(in the rows, 128 means zero)
Facts:
{beflisek, bresuzo, draval, drevam, flufutro, gobuki, klugres, leflim, masko, nadro, peflil, plikan, ruran, sigror, skastus, skezo, sove, stebrade, traklo, trigumek, turun, zevil, zoston} δ 231
{betropu, bisul, dredasan, drinok, finul, foneto, ginus, gukor, kedil, klebro, klonom, koflum, plotro, plumor, pudos, putugol, refir, rigron, rusar, rutim, skilitran, stegor, steski, troban} δ 350
{broplur, dizor, dural, dutre, famos, grinis, guso, guvur, koplir, lilur, petur, rabi, rusil, skamos, zetrir, zustelen} δ 172
{depogra, dofori, driskar, fakle, flustes, ginom, graklu, grapar, graras, ketar, klifam, klokleken, lezuskes, lukluk, nefil, pitrunas, plodres, plotis, pluban, rivos, robra, roki, siplar, stogram, stoplage, stufla, trakudru, trofak, vozo} δ 70
{dostu, drores, dufamon, flavuk, flopil, fubruban, graba, grotrar, keflak, ketrim, klamok, kuflor, lamivor, lazul, mesku, niti, pakan, piros, plipumor, plisten, sivuk, skoler, zevul, zogren, zunedom} δ 591
{drenam, fetego, flinis, floplin, gorul, gugror, klofe, koner, ledol, pluza, rerul, rifus, sozetrom, tadro, trepuflan, trosol, zogrum} δ 836
{flalek, futram, gazum, grigizel, nibralos, plosal, ramu, skekaplim, skubu, tutra, zakul} δ 512
betropu ω [koner, dizor]
bisul ω [sove, skilitran]
bresuzo ω [fakle]
dostu ω [graba, keflak]
dredasan ω [graklu, zogren]
drenam ω [ledol]
drevam ω [stufla]
driskar ω [ketrim]
drores ω [mesku, grinis]
dutre ω [stoplage]
fakle ω [fubruban]
famos ω [zustelen]
fetego ω [putugol]
finul ω [petur]
flinis ω [dofori, kedil]
foneto ω [sigror, leflim]
fubruban ω [dufamon]
futram ω [putugol]
ginom ω [flalek]
gorul ω [roki]
graba ω [dostu, keflak]
graklu ω [dredasan]
grapar ω [zunedom, broplur]
grigizel ω [koplir]
guvur ω [dural, zevul]
keflak ω [skastus]
ketar ω [depogra]
ketrim ω [depogra]
klamok ω [piros, klugres]
klifam ω [skamos, siplar]
klokleken ω [klifam]
koflum ω [skubu, klokleken]
koner ω [dizor]
koplir ω [rutim]
lazul ω [skilitran]
leflim ω [sove, ruran, sigror]
masko ω [rabi]
mesku ω [grinis]
nadro ω [siplar]
nibralos ω [dural]
pakan ω [dufamon]
peflil ω [skubu]
plodres ω [driskar, gukor]
plosal ω [drinok]
plotro ω [grigizel, plotis]
plumor ω [klifam]
pluza ω [roki]
pudos ω [depogra]
refir ω [klebro]
rerul ω [flustes, trofak]
rifus ω [niti]
rivos ω [famos, zustelen]
robra ω [finul]
rutim ω [beflisek]
siplar ω [klokleken, plisten, peflil]
sivuk ω [lilur]
skamos ω [klifam, skubu]
skekaplim ω [rusar, floplin]
skilitran ω [ruran, bisul]
skoler ω [flustes]
sove ω [leflim, traklo]
stegor ω [siplar, koflum]
stogram ω [gorul]
stoplage ω [zevil]
tadro ω [fetego]
trepuflan ω [ledol]
trigumek ω [skastus]
troban ω [flufutro, flalek]
vozo ω [skekaplim]
zakul ω [rifus]
zetrir ω [troban]
zevil ω [stoplage]
zevul ω [klebro, dural]
zogrum ω [rigron]
zoston ω [klugres, draval]
{beflisek, bisul, dredasan, drenam, dural, fetego, futram, grinis, guso, guvur, klamok, klifam, klugres, koplir, lamivor, leflim, lilur, masko, nibralos, peflil, piros, plotis, plotro, plumor, pluza, rerul, rifus, robra, roki, ruran, rutim, sigror, sove, stebrade, stegor, traklo, turun, tutra, zogren, zoston} ξ c
{betropu, bresuzo, dizor, dostu, drevam, drinok, driskar, dufamon, fakle, famos, finul, flavuk, flinis, flopil, floplin, flustes, fubruban, ginus, gobuki, gorul, graklu, grotrar, kedil, ketar, ketrim, klebro, klofe, klokleken, koflum, koner, kuflor, lazul, lukluk, mesku, nadro, nefil, niti, petur, plikan, plipumor, plodres, plosal, pudos, rabi, rigron, rivos, sivuk, skamos, skekaplim, skoler, skubu, sozetrom, stogram, tadro, trakudru, trepuflan, troban, trofak, trosol, zakul, zogrum, zunedom} ξ a
{broplur, depogra, dofori, drores, dutre, flalek, foneto, gazum, graba, grapar, grigizel, gugror, gukor, keflak, ledol, lezuskes, pakan, pitrunas, ramu, rusar, rusil, siplar, skastus, skilitran, steski, stoplage, stufla, trigumek, vozo, zevil, zustelen} ξ b
{draval, flufutro, ginom, graras, klonom, plisten, pluban, putugol, refir, skezo, zetrir, zevul} ξ d

Known rows:
trakudru: 144 140 125 122 130 144 148 105 98 177 118 145 125 157 122 99 122 135 153 140 116 148 130 180 160 131 119 107 132 102 138 111 123 155 169 105 111 146 147
klifam: 117 141 139 114 129 156 148 139 104 190 97 113 148 161 132 98 107 128 145 135 103 134 132 166 143 138 145 123 142 112 130 89 137 195 144 86 112 122 147
ketrim: 150 132 125 114 126 140 138 104 113 158 112 149 129 179 102 124 120 153 125 138 114 151 140 168 159 142 109 108 146 90 123 110 95 142 152 105 140 145 145
zevil: 131 132 108 139 113 143 159 101 97 177 144 98 134 152 130 112 107 122 151 148 142 137 123 159 136 139 112 115 135 106 135 102 144 142 152 115 116 128 137
lazul: 166 142 141 113 113 150 136 71 96 164 117 144 124 161 112 100 111 126 140 152 97 130 126 168 160 111 98 92 136 113 139 95 100 163 171 104 112 122 144
trigumek: 136 133 111 137 115 146 161 102 96 176 146 97 133 148 132 112 107 120 156 145 145 138 120 153 133 137 108 115 132 109 134 103 139 140 154 112 115 133 143
dredasan: 148 133 103 118 119 157 114 111 136 157 87 136 132 162 118 101 89 131 125 121 109 131 117 169 125 91 118 122 145 124 113 104 94 174 155 87 129 119 151
gorul: 142 132 127 121 133 158 141 92 99 187 125 154 117 174 122 113 114 143 154 127 101 161 121 162 150 124 120 107 152 113 130 101 111 156 174 116 88 161 136
zetrir: 145 139 122 115 130 143 158 101 116 154 124 116 145 129 125 100 93 132 141 152 128 180 118 172 151 108 109 141 118 109 142 110 141 133 159 86 127 108 154
pluban: 144 137 132 134 140 140 154 107 100 160 125 129 148 145 124 93 87 137 139 130 113 170 120 170 155 120 122 117 141 111 128 108 140 158 157 101 111 132 137
rigron: 161 145 106 119 118 147 118 95 137 163 99 176 126 173 125 109 113 135 112 139 118 141 123 187 152 98 115 112 137 106 124 109 97 169 168 101 122 123 139
drenam: 126 120 123 121 132 166 137 107 96 182 112 116 123 165 114 105 91 140 164 110 91 151 117 146 125 119 124 116 162 128 118 95 112 162 159 103 95 153 145
sivuk: 159 140 121 116 123 151 138 100 113 171 117 152 123 163 124 109 117 133 141 137 116 149 122 168 153 116 109 106 132 111 132 110 102 157 171 102 115 143 152
gazum: 136 130 102 117 115 160 127 76 119 173 133 117 132 161 132 126 98 133 127 141 134 154 115 165 127 115 116 125 139 103 125 86 118 144 151 109 110 120 137
niti: 146 140 113 123 123 145 136 99 118 174 111 160 123 170 123 107 118 136 134 142 115 147 126 181 155 115 119 112 139 106 132 110 116 158 169 107 112 134 136
flustes: 136 140 118 128 130 137 146 103 102 179 114 152 123 161 121 98 122 137 150 144 115 147 131 191 160 130 127 111 138 98 137 111 136 157 170 108 108 141 134
skekaplim: 148 136 114 106 118 158 138 87 122 179 121 148 119 166 123 121 118 138 139 147 114 164 121 166 149 109 109 126 134 112 140 103 106 140 172 102 108 131 146

Rows:
No name comes twice in this set of rows, the named rows included.
141 148 145 123 132 150 148 119 124 173 115 143 163 167 141 108 88 133 107 140 111 166 121 163 159 120 134 125 143 114 125 90 133 192 147 95 109 109 130 -> plisten
144 136 117 129 129 155 140 97 93 167 135 106 136 144 134 105 100 126 151 128 137 140 117 165 132 135 115 105 130 98 122 97 120 155 152 107 113 147 153 -> grapar
117 131 105 108 117 146 144 111 115 168 100 100 131 139 113 97 107 131 154 150 116 146 130 180 136 115 123 143 127 110 144 104 139 140 152 81 132 104 155 -> guso
112 131 100 111 117 143 143 111 117 169 98 105 130 141 112 97 107 133 152 153 116 145 131 187 137 115 127 145 131 108 143 104 146 140 152 84 131 100 148 -> lilur
151 134 137 112 133 142 150 111 92 160 121 131 129 163 105 114 123 149 148 134 116 152 140 162 162 155 108 102 135 90 128 114 99 139 156 102 136 160 160 -> plodres
131 128 110 122 122 153 132 113 115 170 98 122 130 160 115 99 95 133 145 125 104 136 122 166 130 110 124 121 149 122 122 103 116 164 154 95 119 126 144 -> lamivor
143 134 95 127 114 147 128 108 115 158 144 128 156 150 129 97 82 137 112 111 101 179 129 172 165 100 131 99 139 138 138 114 110 157 149 106 111 129 153 -> zevul
167 157 136 101 118 162 124 116 140 177 100 168 144 178 145 118 119 125 104 143 118 139 125 168 158 112 121 112 126 108 127 93 87 199 159 88 121 118 153 -> koflum
112 139 138 119 114 152 169 145 105 197 112 98 146 163 129 106 113 120 152 150 109 131 135 148 144 142 133 130 141 125 144 94 148 179 146 89 117 111 146 -> peflil
154 140 129 118 130 150 149 106 95 174 122 139 123 152 124 99 121 132 160 134 116 149 126 169 157 130 111 103 127 106 138 112 112 152 171 101 112 154 159 -> rivos
114 128 110 131 130 142 142 118 102 175 97 120 129 154 113 90 100 135 156 129 106 136 127 182 135 124 136 123 150 112 126 105 144 163 154 99 114 129 136 -> roki
150 140 127 120 131 148 150 106 95 175 121 141 123 153 124 99 122 132 159 136 117 148 127 173 156 129 114 105 129 105 137 113 116 153 172 102 111 152 155 -> stogram
125 136 95 119 116 142 139 86 115 166 126 106 136 140 132 110 108 128 135 159 148 147 125 191 136 126 122 133 121 86 137 95 146 136 147 100 126 104 140 -> broplur
121 138 93 120 116 140 139 86 116 167 125 108 136 142 130 110 108 129 133 161 148 146 126 195 136 126 125 135 122 85 138 94 151 136 147 102 125 102 136 -> zustelen
171 136 120 107 122 147 120 100 132 146 103 161 131 180 107 124 115 149 108 133 119 146 132 167 155 122 101 107 138 95 114 111 70 152 154 96 149 139 156 -> pudos

Now the same objects, written a new way:
Known rows:
zustelen: 143 129 126 161 99 122 116 145 170 103 100 125 163 162 136 112 150 134 139 120 108 115 144 135 173 157 116 116 183 136 107 154 113 92 110 117 121 117 121 120 146 131 119 156 109
sigror: 178 145 100 145 148 63 150 163 133 106 106 119 133 122 118 116 133 110 146 132 109 109 120 189 139 136 128 121 87 109 116 124 173 105 141 166 132 146 102 139 162 156 101 123 171
plikan: 143 105 125 157 94 115 126 163 130 116 123 116 107 125 144 123 139 108 165 162 123 133 102 133 105 156 128 109 64 91 100 121 127 102 155 157 114 173 99 129 98 157 116 118 138
zevil: 156 124 136 137 102 121 132 170 185 101 99 110 150 143 145 88 151 126 140 143 111 137 118 158 123 155 135 113 118 125 74 174 114 71 135 156 147 135 110 145 150 167 102 134 115
zoston: 161 134 121 122 144 88 155 155 161 140 91 101 114 119 121 129 126 126 131 149 116 107 95 175 135 111 132 130 49 129 102 146 139 83 148 178 146 160 124 169 165 158 112 110 161
plotro: 162 130 115 138 146 77 135 137 145 146 103 122 133 124 125 156 103 147 140 151 107 105 118 161 153 109 130 135 108 150 113 119 133 116 145 137 135 145 123 137 155 122 116 130 168
tutra: 155 141 110 114 166 117 122 120 142 139 104 119 124 141 104 147 120 154 146 125 114 76 126 141 193 114 109 143 121 141 147 136 164 134 104 127 104 135 134 135 166 110 142 123 151
futram: 164 142 114 109 163 123 120 108 132 144 111 115 108 141 108 143 114 168 141 131 101 77 132 124 176 111 118 157 120 150 131 141 166 124 105 132 119 139 131 143 162 98 141 120 170
grotrar: 151 111 106 94 109 153 88 139 107 125 139 143 134 134 142 129 126 141 146 174 159 155 117 119 118 157 118 106 80 84 128 113 147 101 130 172 130 161 147 104 104 154 132 99 130
ketrim: 147 107 109 93 113 152 87 141 117 130 137 145 137 133 143 133 118 143 152 178 162 159 113 125 123 153 116 103 86 84 127 104 144 107 138 164 129 160 147 105 102 154 135 103 127
klifam: 156 136 120 109 168 98 126 114 137 140 110 138 143 133 114 162 84 160 111 118 139 120 129 165 176 115 117 125 120 124 149 123 134 131 105 156 142 114 151 139 151 125 142 110 133
flustes: 131 105 130 138 96 135 104 117 103 132 133 146 137 135 139 156 117 137 147 130 148 125 127 118 140 155 117 103 106 93 152 119 103 123 105 144 111 137 145 102 100 129 157 100 101
pluza: 132 116 152 134 163 88 161 91 144 140 106 120 122 119 96 180 66 168 135 96 100 63 136 127 192 115 128 160 148 166 141 151 103 159 97 103 91 107 123 152 160 86 160 108 123
flinis: 110 91 166 167 99 132 126 96 121 132 127 120 101 135 122 176 85 152 154 102 102 87 132 86 164 147 124 141 138 127 140 133 75 167 100 96 78 126 109 137 93 90 170 119 91
koner: 103 93 164 170 98 131 128 99 124 130 122 123 107 133 126 178 96 145 152 93 106 85 131 90 168 148 120 132 134 117 150 133 74 168 94 100 75 125 110 131 98 96 170 119 82
drenam: 136 125 157 147 154 94 148 91 152 150 103 115 116 130 108 187 74 172 128 92 94 68 132 135 186 101 126 154 137 159 145 146 98 165 94 104 109 110 119 155 151 87 161 117 125
zogrum: 108 97 170 171 91 136 121 89 116 139 127 114 88 138 128 174 94 156 148 97 99 85 132 81 155 137 125 140 122 120 139 140 68 161 91 107 94 127 110 140 89 88 174 118 95

Rows:
No name comes twice in this set of rows, the named rows included.
118 99 166 173 90 128 126 82 99 129 134 117 91 135 125 170 92 159 150 101 95 83 141 72 151 148 131 151 124 128 132 142 75 157 94 102 93 125 106 133 90 83 170 116 110 -> tadro
134 108 130 125 95 162 104 106 104 143 129 113 97 138 129 142 138 150 167 144 109 80 123 68 146 148 120 150 89 127 125 147 119 100 109 126 93 161 137 118 115 105 159 100 137 -> zakul
154 117 138 110 115 138 100 116 162 126 122 138 169 146 146 132 104 179 125 137 125 140 145 130 145 145 131 124 186 145 103 157 93 107 105 126 154 109 142 110 136 123 130 126 98 -> vozo
180 139 86 75 165 102 126 140 126 127 118 144 175 117 115 132 118 140 143 151 158 117 119 175 156 137 117 113 93 120 142 129 175 89 121 174 134 135 166 110 180 158 125 85 150 -> zogren
171 122 119 74 129 157 84 145 169 123 120 137 171 151 152 107 125 171 123 175 147 171 128 142 125 145 127 114 156 130 88 158 134 82 126 156 170 130 148 114 139 149 112 119 120 -> pakan
119 102 126 160 87 125 129 143 124 124 116 126 132 131 126 146 134 108 174 138 126 104 119 97 165 162 112 123 100 114 135 121 103 105 129 129 75 154 135 110 115 131 145 119 110 -> petur
120 107 126 173 91 129 117 144 124 129 113 126 122 143 132 147 137 113 163 132 127 111 121 111 165 151 110 112 98 101 137 112 106 114 125 129 89 156 127 117 103 128 143 135 114 -> dizor
141 124 120 126 126 155 97 138 181 121 102 126 171 161 134 118 149 152 156 129 116 97 141 129 177 149 106 115 192 139 123 162 126 118 96 99 101 119 129 110 160 123 136 134 96 -> flalek
142 126 144 137 104 135 122 138 182 114 100 111 135 162 129 112 132 153 122 134 106 131 141 113 171 147 124 140 159 150 87 173 99 78 114 133 134 120 131 146 146 128 124 148 111 -> dutre
160 138 113 141 150 82 133 124 140 143 106 119 118 136 113 155 106 152 136 140 101 96 129 141 173 108 124 150 120 152 119 122 143 113 133 132 125 141 127 141 150 106 126 137 176 -> guvur

Now the same objects, written a new way:
Known rows:
rifus: 122 118 103 128 116 117 113 133 111 150 115 111 133 143 147 155 127 126 115 96 100 57 116 140 110 142 141 134 162 135 161 109 136 121
koflum: 134 132 132 135 140 160 122 152 106 158 132 125 123 113 130 98 116 108 127 155 112 136 137 116 143 124 134 130 115 101 121 131 119 115
skubu: 124 107 116 130 138 157 120 167 105 145 147 143 130 137 109 98 120 118 136 155 97 109 138 128 148 136 131 100 117 105 127 116 134 132
sigror: 115 111 120 125 130 140 134 147 112 147 102 147 143 146 109 136 142 130 140 111 105 133 136 82 117 123 153 109 147 161 139 129 111 97
trepuflan: 140 119 103 144 113 131 100 124 107 151 122 123 121 132 147 138 120 141 106 120 80 66 127 136 129 128 123 137 122 94 148 93 145 137
flustes: 132 127 125 131 123 135 103 140 115 148 120 122 131 126 110 119 98 116 123 140 85 118 126 118 135 153 122 134 114 98 123 113 137 132
draval: 150 123 141 123 134 121 113 157 105 148 94 160 130 139 100 108 141 155 155 134 124 125 129 111 145 119 134 119 162 125 143 103 113 100
lilur: 113 137 122 98 131 138 124 167 121 147 135 121 138 127 87 111 107 100 138 147 126 152 135 106 136 134 140 126 179 152 113 190 124 124
flalek: 128 114 124 128 123 120 121 157 110 140 125 144 139 152 103 105 146 130 143 121 115 152 126 129 131 140 139 116 157 118 114 129 181 134
dostu: 137 129 128 160 126 147 112 137 118 145 101 147 129 121 130 113 135 147 133 125 111 124 147 92 148 96 134 120 113 107 145 129 119 114
rigron: 135 135 135 135 128 146 109 139 121 148 119 130 131 115 110 107 107 120 130 145 105 140 137 94 143 130 128 131 117 104 120 138 124 122
rutim: 116 140 130 122 129 129 122 154 117 151 101 115 137 126 115 127 114 108 134 122 122 138 127 108 127 131 145 137 160 142 134 159 117 106
pluza: 122 120 99 128 115 117 113 134 107 152 112 109 130 143 150 157 128 128 112 97 98 63 118 145 111 135 140 139 164 134 162 110 135 121
zevul: 159 125 134 126 129 129 108 132 119 170 105 145 137 125 115 96 153 158 153 135 138 116 144 100 137 107 130 147 166 134 156 94 110 95
guvur: 114 138 103 96 126 144 118 158 128 170 141 109 144 122 93 100 116 102 137 154 129 161 151 114 134 123 130 156 186 161 123 178 125 126
grotrar: 137 126 130 157 127 149 112 134 120 144 106 147 132 122 129 112 135 146 135 126 112 122 147 88 147 101 134 119 112 108 145 127 118 113
stoplage: 134 127 131 126 123 114 116 137 108 152 118 120 134 139 122 115 133 115 130 120 111 154 114 134 117 156 139 147 151 108 111 113 179 127

Rows:
No name comes twice in this set of rows, the named rows included.
113 133 111 115 124 123 117 151 110 157 108 107 133 134 123 141 111 105 123 120 103 128 120 137 119 148 136 151 162 138 138 129 126 116 -> robra
150 123 136 122 133 124 114 156 103 152 96 159 127 138 105 109 145 156 153 136 123 131 131 115 145 115 133 125 164 126 144 101 111 100 -> skezo
122 131 123 109 128 140 132 140 109 160 109 122 134 129 115 136 123 110 123 127 107 153 132 87 111 126 149 138 158 155 120 148 111 99 -> bisul
133 133 141 124 130 129 123 124 123 137 135 134 132 128 123 112 148 121 141 125 139 184 119 105 131 155 144 142 151 111 109 135 156 122 -> gukor
142 127 140 120 126 132 132 126 105 158 119 134 132 133 117 111 146 120 127 126 115 185 127 89 110 131 150 138 149 125 92 134 164 109 -> skilitran
142 111 123 139 115 108 113 119 109 146 126 124 135 149 145 130 148 136 121 96 108 84 111 137 107 153 143 129 150 106 133 93 189 131 -> ledol
107 123 98 117 125 131 121 170 109 148 115 129 136 146 109 132 129 121 134 124 107 132 135 136 133 124 137 128 172 148 143 143 127 124 -> futram
154 144 136 87 132 128 113 168 101 157 127 139 119 122 81 93 114 129 139 173 127 161 132 122 151 116 124 137 193 125 104 160 121 121 -> zetrir
131 122 124 129 136 150 116 152 101 157 137 118 125 124 128 109 106 103 121 151 93 110 125 136 135 150 129 131 111 94 124 103 132 125 -> klokleken
142 121 123 149 124 157 121 125 110 153 107 153 127 124 128 121 142 149 124 130 96 135 149 73 134 92 139 120 111 117 132 122 114 107 -> lazul
107 119 101 115 126 130 121 168 112 145 120 131 138 147 106 130 128 120 137 124 107 127 133 131 133 132 138 123 168 148 142 142 127 123 -> tutra
131 123 129 148 126 125 125 149 109 147 99 148 136 144 126 107 165 141 145 110 126 171 134 119 133 113 145 127 149 118 130 123 165 114 -> trigumek

